Below are the code and all the weights of a small trained network. Each question names an input and a class and asks about switching units off, where a switched-off unit gives its printed mean instead of its output.

import numpy as np


def w(rows, s, z=0):
    codes = np.array(rows[::2]) - 128.0
    scale = np.full(codes.shape[1], s)
    scale[-1] = z or s
    return codes * scale


def f(y):
    return y / 2 * (1 + np.tanh(0.7978845608 * (y + 0.044715 * y**3)))


def log_softmax(a):
    a = a - a.max(-1, keepdims=True)
    return a - np.log(np.exp(a).sum(-1, keepdims=True))


def net(x, mask):
    res = np.array(x, float).reshape(1, 8) / 4 @ E
    y = f(res @ A[0][:, :-1].T + A[0][:, -1])
    res = res + np.where(mask, y, B[0][:, -1]) @ B[0][:, :-1]
    return log_softmax(res[-1] @ U[:, :-1].T + U[:, -1])


A, B = {}, {}
E = w([
[186,125,140,27,62,115],'x0',
[162,97,176,5,173,203],'x1',
[63,96,65,127,151,72],'x2',
[102,40,155,90,107,110],'x3',
[72,161,2,89,155,121],'x4',
[60,91,187,173,82,249],'x5',
[99,137,251,85,170,29],'x6',
[163,208,89,155,79,178],'x7',
],0.0094)
A[0] = w([
[139,113,90,16,215,106,194],'n1',
[24,74,131,170,149,200,159],'n2',
[166,22,102,226,124,160,249],'n3',
[50,87,91,168,207,33,254],'n4',
[127,216,97,166,135,167,166],'n5',
[169,194,143,169,1,99,248],'n6',
[164,92,235,74,62,167,190],'n7',
[108,108,27,142,61,24,200],'n8',
[55,138,170,202,181,89,205],'n9',
[185,153,165,143,100,178,107],'n10',
[85,78,125,119,193,155,168],'n11',
[64,38,124,188,182,207,168],'n12',
[225,213,133,130,148,215,221],'n13',
],0.0092,0.0038)
B[0] = w([
[164,178,166,60,248,116,217],'n1',
[86,122,136,149,148,163,197],'n2',
[102,138,122,113,116,172,207],'n3',
[106,142,118,114,140,74,251],'n4',
[163,165,72,213,133,128,192],'n5',
[177,105,102,130,97,127,226],'n6',
[154,65,200,106,118,132,246],'n7',
[85,136,46,72,120,120,236],'n8',
[66,136,148,200,104,85,211],'n9',
[146,126,159,159,61,129,184],'n10',
[101,128,144,135,204,117,166],'n11',
[76,136,136,126,143,152,200],'n12',
[194,146,173,178,120,140,227],'n13',
],0.011,0.013)
U = w([
[171,32,188,78,67,149,121],'0',
[77,164,157,159,115,5,103],'1',
[88,98,150,114,147,213,249],'2',
[112,152,5,68,91,117,114],'3',
[204,209,155,32,241,102,115],'4',
[213,219,124,165,58,162,93],'5',
],0.011,0.0016)

Each question gives the input, the list of numbers given to net, and the class t.
The units are the neurons (one row each of A and B). Each row of codes is followed by its name. A weight is (code - 128) times the scale printed after its matrix; where a second scale follows, it is the last column's (A, B and U).
mask holds one flag per neuron, in row order. A switched-off neuron (its flag False) gives its mean, the last column of its row in B, instead of its output. The means were averaged over made-up inputs and are rounded, as every weight is.
A unit's drop is (log p(t) with every unit on - log p(t) with that unit switched off) / (log p(t) with every unit on - log p(t) with every unit switched off).
The circuit of an input: a set's keep is (log p(t) with only the set's units on - log p(t) with every unit switched off) / (log p(t) with every unit on - log p(t) with every unit switched off). Starting from the 12 units with the biggest drops (on a tie, the unit counted first), units are removed one at a time, each time the one whose removal leaves the highest keep (on an exact tie, the one counted first), for as long as the keep stays at least 0.8.
circuit, biggest first: the units of the circuit, biggest drop first
unit that matters most: the unit with the biggest drop
top k neurons: the k neurons with the biggest drops, biggest first
drop when u is switched off: that unit's drop, to one decimal
input [-8,5,2,0,0,-3,-6,4], class 5: unit that matters most => n5
input [5,-1,4,4,-3,1,-8,-4], class 3: top 2 neurons => n13, n8
input [1,-3,-5,-7,-5,6,8,-8], class 0: top 2 neurons => n7, n4
input [-1,7,-6,5,-2,-5,-6,3], class 0: top 4 neurons => n7, n10, n5, n4
input [3,-7,-4,7,1,0,0,7], class 3: top 3 neurons => n8, n13, n7
input [6,0,-2,-6,4,-8,-8,2], class 5: top 2 neurons => n13, n5
input [-4,0,7,4,0,-8,-1,4], class 3: top 3 neurons => n8, n13, n7
input [-8,-1,-8,-4,6,7,7,5], class 5: top 3 neurons => n5, n4, n13
input [7,-2,3,2,5,-3,-4,-5], class 4: top 3 neurons => n1, n9, n6
input [-8,6,3,-4,2,7,6,-8], class 1: top 2 neurons => n9, n4
input [-6,2,-3,0,-6,-5,6,0], class 1: top 2 neurons => n9, n1
input [8,-3,4,6,8,-5,1,-5], class 4: drop when n1 is switched off => 4.5
input [-6,3,-3,-6,-5,-5,8,-8], class 1: drop when n13 is switched off => 0.1
input [3,0,3,4,7,2,8,1], class 4: drop when n1 is switched off => 0.8
input [2,7,-3,2,-8,-7,-8,0], class 0: circuit, biggest first => n7
